Below is a small trained network, with its code and all its weights. Each question gives an input and a class and asks what happens when units are switched off, that is, made to give their printed mean instead of their output.

import numpy as np


def w(rows, s, z=0):
    codes = np.array(rows[::2]) - 128.0
    scale = np.full(codes.shape[1], s)
    scale[-1] = z or s
    return codes * scale


def f(y):
    return np.maximum(y, 0)


def log_softmax(a):
    a = a - a.max(-1, keepdims=True)
    return a - np.log(np.exp(a).sum(-1, keepdims=True))


def net(x, mask):
    res = np.array(x, float).reshape(1, 7) / 4 @ E
    y = f(res @ A[0][:, :-1].T + A[0][:, -1])
    res = res + np.where(mask, y, B[0][:, -1]) @ B[0][:, :-1]
    return log_softmax(res[-1] @ U[:, :-1].T + U[:, -1])


A, B = {}, {}
E = w([
[151,204,143],'x0',
[94,166,166],'x1',
[188,118,144],'x2',
[162,73,164],'x3',
[139,119,173],'x4',
[2,74,140],'x5',
[153,143,219],'x6',
],0.0069)
A[0] = w([
[94,158,175,55],'neuron 1',
[121,74,94,165],'neuron 2',
[111,56,116,70],'neuron 3',
[120,143,66,58],'neuron 4',
[109,65,123,3],'neuron 5',
[120,139,157,87],'neuron 6',
[120,122,120,175],'neuron 7',
[140,165,150,95],'neuron 8',
[140,206,49,123],'neuron 9',
[65,151,92,135],'neuron 10',
[248,113,212,20],'neuron 11',
[100,60,160,152],'neuron 12',
[122,183,203,120],'neuron 13',
[144,169,42,88],'neuron 14',
[114,134,75,41],'neuron 15',
[120,75,101,139],'neuron 16',
[139,108,131,64],'neuron 17',
[77,147,113,76],'neuron 18',
[100,136,113,139],'neuron 19',
[103,64,121,22],'neuron 20',
[123,102,138,93],'neuron 21',
[144,166,147,39],'neuron 22',
[159,175,137,93],'neuron 23',
[115,199,188,116],'neuron 24',
[121,135,146,92],'neuron 25',
[93,131,115,164],'neuron 26',
],0.014,0.0033)
B[0] = w([
[203,155,105,164],'neuron 1',
[137,188,98,195],'neuron 2',
[146,197,111,187],'neuron 3',
[64,135,176,159],'neuron 4',
[128,187,103,167],'neuron 5',
[168,157,125,146],'neuron 6',
[140,146,125,155],'neuron 7',
[149,138,99,161],'neuron 8',
[15,68,126,203],'neuron 9',
[120,164,190,195],'neuron 10',
[83,6,220,254],'neuron 11',
[156,177,68,213],'neuron 12',
[224,134,109,205],'neuron 13',
[4,115,175,185],'neuron 14',
[101,126,175,152],'neuron 15',
[139,180,102,185],'neuron 16',
[130,129,135,136],'neuron 17',
[148,145,162,166],'neuron 18',
[139,149,151,160],'neuron 19',
[139,176,88,175],'neuron 20',
[126,133,114,147],'neuron 21',
[150,115,90,153],'neuron 22',
[103,65,97,177],'neuron 23',
[229,140,87,202],'neuron 24',
[156,146,122,138],'neuron 25',
[151,167,147,174],'neuron 26',
],0.027,0.007)
U = w([
[2,121,79,108],'0',
[95,196,198,61],'1',
[87,121,94,252],'2',
[143,32,223,176],'3',
[70,189,63,158],'4',
[185,81,113,33],'5',
],0.008,0.0031)

Each question gives the input, the list of numbers given to net, and the class t.
The units are the neurons (one row each of A and B). Each row of codes is followed by its name. A weight is (code - 128) times the scale printed after its matrix; where a second scale follows, it is the last column's (A, B and U).
mask holds one flag per neuron, in row order. A switched-off neuron (its flag False) gives its mean, the last column of its row in B, instead of its output. The means were averaged over made-up inputs and are rounded, as every weight is.
A unit's drop is (log p(t) with every unit on - log p(t) with that unit switched off) / (log p(t) with every unit on - log p(t) with every unit switched off).
The circuit of an input: a set's keep is (log p(t) with only the set's units on - log p(t) with every unit switched off) / (log p(t) with every unit on - log p(t) with every unit switched off). Starting from the 12 units with the biggest drops (on a tie, the unit counted first), units are removed one at a time, each time the one whose removal leaves the highest keep (on an exact tie, the one counted first), for as long as the keep stays at least 0.8.
units of the circuit, in order: the units of the circuit, biggest drop first
top k neurons: the k neurons with the biggest drops, biggest first
drop of u: that unit's drop, to one decimal
input [3,8,2,-1,0,3,-2], class 5: units of the circuit, in order -> [neuron 24; neuron 14; neuron 13]
input [6,-4,-6,-7,-2,1,-7], class 0: units of the circuit, in order -> [neuron 9]
input [-1,4,-8,-3,-5,8,7], class 1: top 2 neurons -> [neuron 10; neuron 18]
input [3,5,5,1,8,3,3], class 5: units of the circuit, in order -> [neuron 24; neuron 13]
input [-1,6,-8,-2,8,-6,-5], class 0: units of the circuit, in order -> [neuron 9; neuron 14]
input [-1,-1,-5,0,4,-4,0], class 3: units of the circuit, in order -> [neuron 12; neuron 2]
input [4,-3,-1,-4,-4,3,-2], class 0: top 4 neurons -> [neuron 9; neuron 14; neuron 13; neuron 24]
input [4,6,-1,4,1,0,-7], class 0: units of the circuit, in order -> [neuron 13; neuron 24]
input [5,5,5,4,-8,4,-8], class 1: top 2 neurons -> [neuron 10; neuron 23]
input [4,-7,6,-2,2,-4,-4], class 0: top 2 neurons -> [neuron 9; neuron 14]
input [6,-5,-5,-7,1,8,5], class 1: top 2 neurons -> [neuron 10; neuron 11]
input [-7,5,-7,-7,-2,7,4], class 1: top 2 neurons -> [neuron 10; neuron 18]
input [-4,6,3,-1,6,6,-7], class 4: top 2 neurons -> [neuron 11; neuron 12]
input [7,5,-8,4,-2,-7,6], class 5: units of the circuit, in order -> [neuron 24]
input [6,3,4,-7,5,1,-1], class 5: units of the circuit, in order -> [neuron 24; neuron 13]
input [4,-8,-8,-1,1,-2,4], class 0: top 2 neurons -> [neuron 11; neuron 13]
input [2,4,-7,-8,-5,-4,1], class 0: top 2 neurons -> [neuron 9; neuron 14]
input [6,-1,2,7,4,-5,6], class 3: drop of neuron 11 -> 3.5
input [3,1,7,0,0,-1,8], class 3: drop of neuron 11 -> 3.0
input [7,-1,-3,7,0,6,6], class 5: drop of neuron 1 -> 0.0
